Here is a tiny trained network, its code and every weight. The questions are about switching its units off for an input and a class, where a switched-off unit gives its printed mean instead of its output.

import numpy as np


def w(rows, s, z=0):
    codes = np.array(rows[::2]) - 128.0
    scale = np.full(codes.shape[1], s)
    scale[-1] = z or s
    return codes * scale


def norm(h):
    return h / np.sqrt((h * h).mean(-1, keepdims=True) + 1e-5)


def f(y):
    return y / 2 * (1 + np.tanh(0.7978845608 * (y + 0.044715 * y**3)))


def log_softmax(a):
    a = a - a.max(-1, keepdims=True)
    return a - np.log(np.exp(a).sum(-1, keepdims=True))


def net(x, mask):
    res = np.array(x, float).reshape(1, 7) / 4 @ E
    u = 0
    for l in range(2):
        y = f(norm(res) @ A[l][:, :-1].T + A[l][:, -1])
        res = res + np.where(mask[u : u + 5], y, B[l][:, -1]) @ B[l][:, :-1]
        u += 5
    return log_softmax(norm(res)[-1] @ U[:, :-1].T + U[:, -1])


A, B = {}, {}
E = w([
[152,60,104,189,94,170,127,8,124,106],'x0',
[139,174,209,56,118,78,221,140,150,67],'x1',
[114,133,121,128,114,107,134,115,127,135],'x2',
[137,128,109,104,143,124,100,123,132,109],'x3',
[120,125,117,126,123,118,127,125,132,123],'x4',
[218,133,77,159,85,104,131,143,137,153],'x5',
[128,127,116,119,129,128,122,128,128,119],'x6',
],0.011)
A[0] = w([
[113,141,124,158,86,148,147,73,86,35,11],'L0N1',
[59,83,152,171,128,95,47,183,130,101,54],'L0N2',
[90,89,96,178,103,197,39,76,126,180,61],'L0N3',
[42,124,172,130,136,134,127,117,128,123,252],'L0N4',
[69,150,33,130,196,150,103,180,95,253,151],'L0N5',
],0.0076,0.003)
B[0] = w([
[96,125,124,151,149,236,233,88,173,173,164],'L0N1',
[127,160,178,172,193,122,197,120,124,127,151],'L0N2',
[73,153,153,181,71,40,139,192,23,69,242],'L0N3',
[147,131,167,49,233,85,64,129,133,105,208],'L0N4',
[198,126,137,102,163,223,245,2,215,89,254],'L0N5',
],0.0096,0.0065)
A[1] = w([
[157,177,88,106,47,101,141,227,139,186,2],'L1N1',
[206,166,58,184,61,152,191,116,135,150,100],'L1N2',
[181,88,143,141,183,136,212,2,208,135,121],'L1N3',
[196,165,87,136,59,108,234,158,161,149,127],'L1N4',
[38,159,144,133,202,163,149,85,133,83,178],'L1N5',
],0.0088,0.0045)
B[1] = w([
[117,149,191,193,206,173,128,124,70,10,150],'L1N1',
[150,107,95,55,78,81,123,130,166,228,204],'L1N2',
[170,162,101,81,228,218,95,81,181,118,252],'L1N3',
[158,184,106,165,113,140,42,153,126,107,206],'L1N4',
[36,56,158,160,105,130,171,147,98,152,218],'L1N5',
],0.014,0.012)
U = w([
[78,77,163,111,233,222,183,44,176,117,55],'0',
[240,188,43,106,133,181,87,93,223,175,254],'1',
[44,149,165,48,134,26,189,240,124,125,28],'2',
[171,223,141,160,124,74,85,228,101,37,63],'3',
[37,54,116,216,88,136,192,112,35,102,143],'4',
[202,43,68,204,10,48,91,106,129,182,165],'5',
],0.013,0.0014)

Each question gives the input, the list of numbers given to net, and the class t.
The units are the neurons (one row each of A and B). Each row of codes is followed by its name. A weight is (code - 128) times the scale printed after its matrix; where a second scale follows, it is the last column's (A, B and U).
mask holds one flag per neuron, layer by layer. A switched-off neuron (its flag False) gives its mean, the last column of its row in B, instead of its output. The means were averaged over made-up inputs and are rounded, as every weight is.
A unit's drop is (log p(t) with every unit on - log p(t) with that unit switched off) / (log p(t) with every unit on - log p(t) with every unit switched off).
The circuit of an input: a set's keep is (log p(t) with only the set's units on - log p(t) with every unit switched off) / (log p(t) with every unit on - log p(t) with every unit switched off). Starting from all 10 units, units are removed one at a time, each time the one whose removal leaves the highest keep (on an exact tie, the one counted first), for as long as the keep stays at least 0.8.
circuit, biggest first: the units of the circuit, biggest drop first
unit that matters most: the unit with the biggest drop
k most important neurons: the k neurons with the biggest drops, biggest first
k most important neurons of layer l: the k neurons of layer l with the biggest drops, biggest first
input [-6,2,-5,-4,-1,-8,-2], class 2: unit that matters most -> L1N3
input [8,0,-3,-8,7,-6,0], class 4: circuit, biggest first -> (L0N5; L0N3)
input [1,-8,8,-2,-4,-8,6], class 4: 2 most important neurons of layer 0 -> (L0N3; L0N1)
input [0,6,1,7,-1,3,-2], class 3: 2 most important neurons of layer 1 -> (L1N3; L1N2)
input [8,-1,-4,-2,-6,-4,-2], class 4: 3 most important neurons -> (L0N3; L0N5; L1N3)
input [-2,1,6,-6,-4,-5,-6], class 2: 4 most important neurons -> (L0N5; L1N3; L0N4; L0N1)
input [8,-2,7,-4,1,2,-6], class 5: 2 most important neurons -> (L0N3; L0N5)
input [-5,1,-4,8,-1,7,-2], class 3: 2 most important neurons -> (L1N1; L1N3)
input [-3,4,-2,7,-5,1,-4], class 3: circuit, biggest first -> (L0N5; L1N2)
input [4,-7,6,-3,5,8,0], class 5: 2 most important neurons -> (L0N3; L1N3)
input [-2,4,0,3,-8,1,-3], class 3: 2 most important neurons of layer 1 -> (L1N3; L1N5)
input [6,-1,-7,6,0,2,2], class 5: 2 most important neurons of layer 1 -> (L1N3; L1N5)
input [2,-4,5,-3,4,-6,-2], class 4: 2 most important neurons -> (L0N3; L1N3)
input [5,-7,4,-6,-6,-3,7], class 4: circuit, biggest first -> (L0N3)
input [6,0,-1,4,0,4,4], class 5: 3 most important neurons -> (L0N5; L0N3; L1N3)
input [-5,3,-8,4,-6,1,0], class 3: 2 most important neurons of layer 1 -> (L1N5; L1N3)
input [0,4,-5,8,-8,8,1], class 3: 2 most important neurons of layer 0 -> (L0N5; L0N1)
input [8,-8,1,-3,-6,0,6], class 4: 2 most important neurons -> (L0N3; L1N4)
input [6,-5,6,-4,4,3,-7], class 5: 2 most important neurons -> (L0N3; L1N5)
input [-5,1,-4,-7,-7,-2,2], class 2: circuit, biggest first -> (L1N3)
input [6,1,7,-7,-7,1,6], class 1: 2 most important neurons of layer 0 -> (L0N1; L0N4)
input [4,0,8,2,-7,5,4], class 5: 2 most important neurons -> (L0N5; L1N3)
input [1,-2,-7,5,-1,7,4], class 5: 2 most important neurons -> (L1N3; L0N5)
